Here is a tiny trained network, its code and every weight. The questions are about switching its units off for an input and a class, where a switched-off unit gives its printed mean instead of its output.

import numpy as np


def w(rows, s, z=0):
    codes = np.array(rows[::2]) - 128.0
    scale = np.full(codes.shape[1], s)
    scale[-1] = z or s
    return codes * scale


def norm(h):
    return h / np.sqrt((h * h).mean(-1, keepdims=True) + 1e-5)


def f(y):
    return y / 2 * (1 + np.tanh(0.7978845608 * (y + 0.044715 * y**3)))


def log_softmax(a):
    a = a - a.max(-1, keepdims=True)
    return a - np.log(np.exp(a).sum(-1, keepdims=True))


def net(x, mask):
    res = np.array(x, float).reshape(1, 2) / 4 @ E
    u = 0
    for l in range(4):
        y = f(norm(res) @ A[l][:, :-1].T + A[l][:, -1])
        res = res + np.where(mask[u : u + 3], y, B[l][:, -1]) @ B[l][:, :-1]
        u += 3
    return log_softmax(norm(res)[-1] @ U[:, :-1].T + U[:, -1])


A, B = {}, {}
E = w([
[111,6,203],'x0',
[142,46,239],'x1',
],0.011)
A[0] = w([
[5,81,156,139],'0.n0',
[122,165,88,251],'0.n1',
[64,137,74,107],'0.n2',
],0.012,0.0017)
B[0] = w([
[198,137,126,254],'0.n0',
[10,27,254,240],'0.n1',
[105,84,105,207],'0.n2',
],0.0094,0.004)
A[1] = w([
[140,63,47,252],'1.n0',
[134,201,255,232],'1.n1',
[47,207,91,133],'1.n2',
],0.0077,0.0039)
B[1] = w([
[165,189,185,227],'1.n0',
[162,52,3,255],'1.n1',
[53,92,125,206],'1.n2',
],0.011,0.0042)
A[2] = w([
[2,146,176,117],'2.n0',
[100,215,140,4],'2.n1',
[126,168,92,230],'2.n2',
],0.019,0.0016)
B[2] = w([
[112,195,138,244],'2.n0',
[137,104,225,145],'2.n1',
[50,3,240,140],'2.n2',
],0.0074,0.011)
A[3] = w([
[222,248,209,71],'3.n0',
[255,199,252,253],'3.n1',
[100,2,10,124],'3.n2',
],0.0055,0.0016)
B[3] = w([
[115,85,32,149],'3.n0',
[254,201,45,252],'3.n1',
[67,135,76,214],'3.n2',
],0.0055,0.0027)
U = w([
[212,67,92,202],'0',
[249,132,142,164],'1',
[133,126,169,2],'2',
[113,79,83,141],'3',
[44,165,160,254],'4',
[198,160,85,6],'5',
[179,63,146,225],'6',
[168,165,169,2],'7',
],0.015,0.0043)

Each question gives the input, the list of numbers given to net, and the class t.
The units are the neurons (one row each of A and B). Each row of codes is followed by its name. A weight is (code - 128) times the scale printed after its matrix; where a second scale follows, it is the last column's (A, B and U).
mask holds one flag per neuron, layer by layer. A switched-off neuron (its flag False) gives its mean, the last column of its row in B, instead of its output. The means were averaged over made-up inputs and are rounded, as every weight is.
A unit's drop is (log p(t) with every unit on - log p(t) with that unit switched off) / (log p(t) with every unit on - log p(t) with every unit switched off).
The circuit of an input: a set's keep is (log p(t) with only the set's units on - log p(t) with every unit switched off) / (log p(t) with every unit on - log p(t) with every unit switched off). Starting from all 12 units, units are removed one at a time, each time the one whose removal leaves the highest keep (on an exact tie, the one counted first), for as long as the keep stays at least 0.8.
units of the circuit, in order: the units of the circuit, biggest drop first
k most important neurons: the k neurons with the biggest drops, biggest first
k most important neurons of layer l: the k neurons of layer l with the biggest drops, biggest first
drop when u is switched off: that unit's drop, to one decimal
input [-4,8], class 0: units of the circuit, in order -> (1.n1, 0.n1)
input [6,-6], class 5: units of the circuit, in order -> (1.n0, 0.n1)
input [1,3], class 0: units of the circuit, in order -> (1.n1, 0.n1, 0.n2)
input [-7,2], class 3: units of the circuit, in order -> (1.n1, 0.n1)
input [-8,3], class 3: 2 most important neurons -> (1.n1, 0.n1)
input [2,5], class 0: most important neuron -> (0.n1)
input [7,-1], class 1: 3 most important neurons -> (0.n1, 0.n0, 1.n2)
input [5,-5], class 5: 2 most important neurons -> (1.n0, 3.n1)
input [7,-8], class 5: 3 most important neurons -> (1.n0, 1.n1, 0.n0)
input [-3,1], class 3: 2 most important neurons -> (1.n1, 1.n0)
input [-5,7], class 0: 2 most important neurons of layer 1 -> (1.n1, 1.n2)
input [0,4], class 0: 2 most important neurons -> (1.n1, 0.n1)
input [4,1], class 1: 3 most important neurons -> (0.n1, 1.n2, 0.n0)
input [-5,8], class 0: units of the circuit, in order -> (1.n1)
input [1,-1], class 5: drop when 3.n1 is switched off -> 0.2
input [-5,4], class 3: drop when 1.n1 is switched off -> 0.4
input [-8,0], class 4: drop when 3.n1 is switched off -> 0.0
input [6,-2], class 1: 2 most important neurons -> (0.n1, 1.n1)
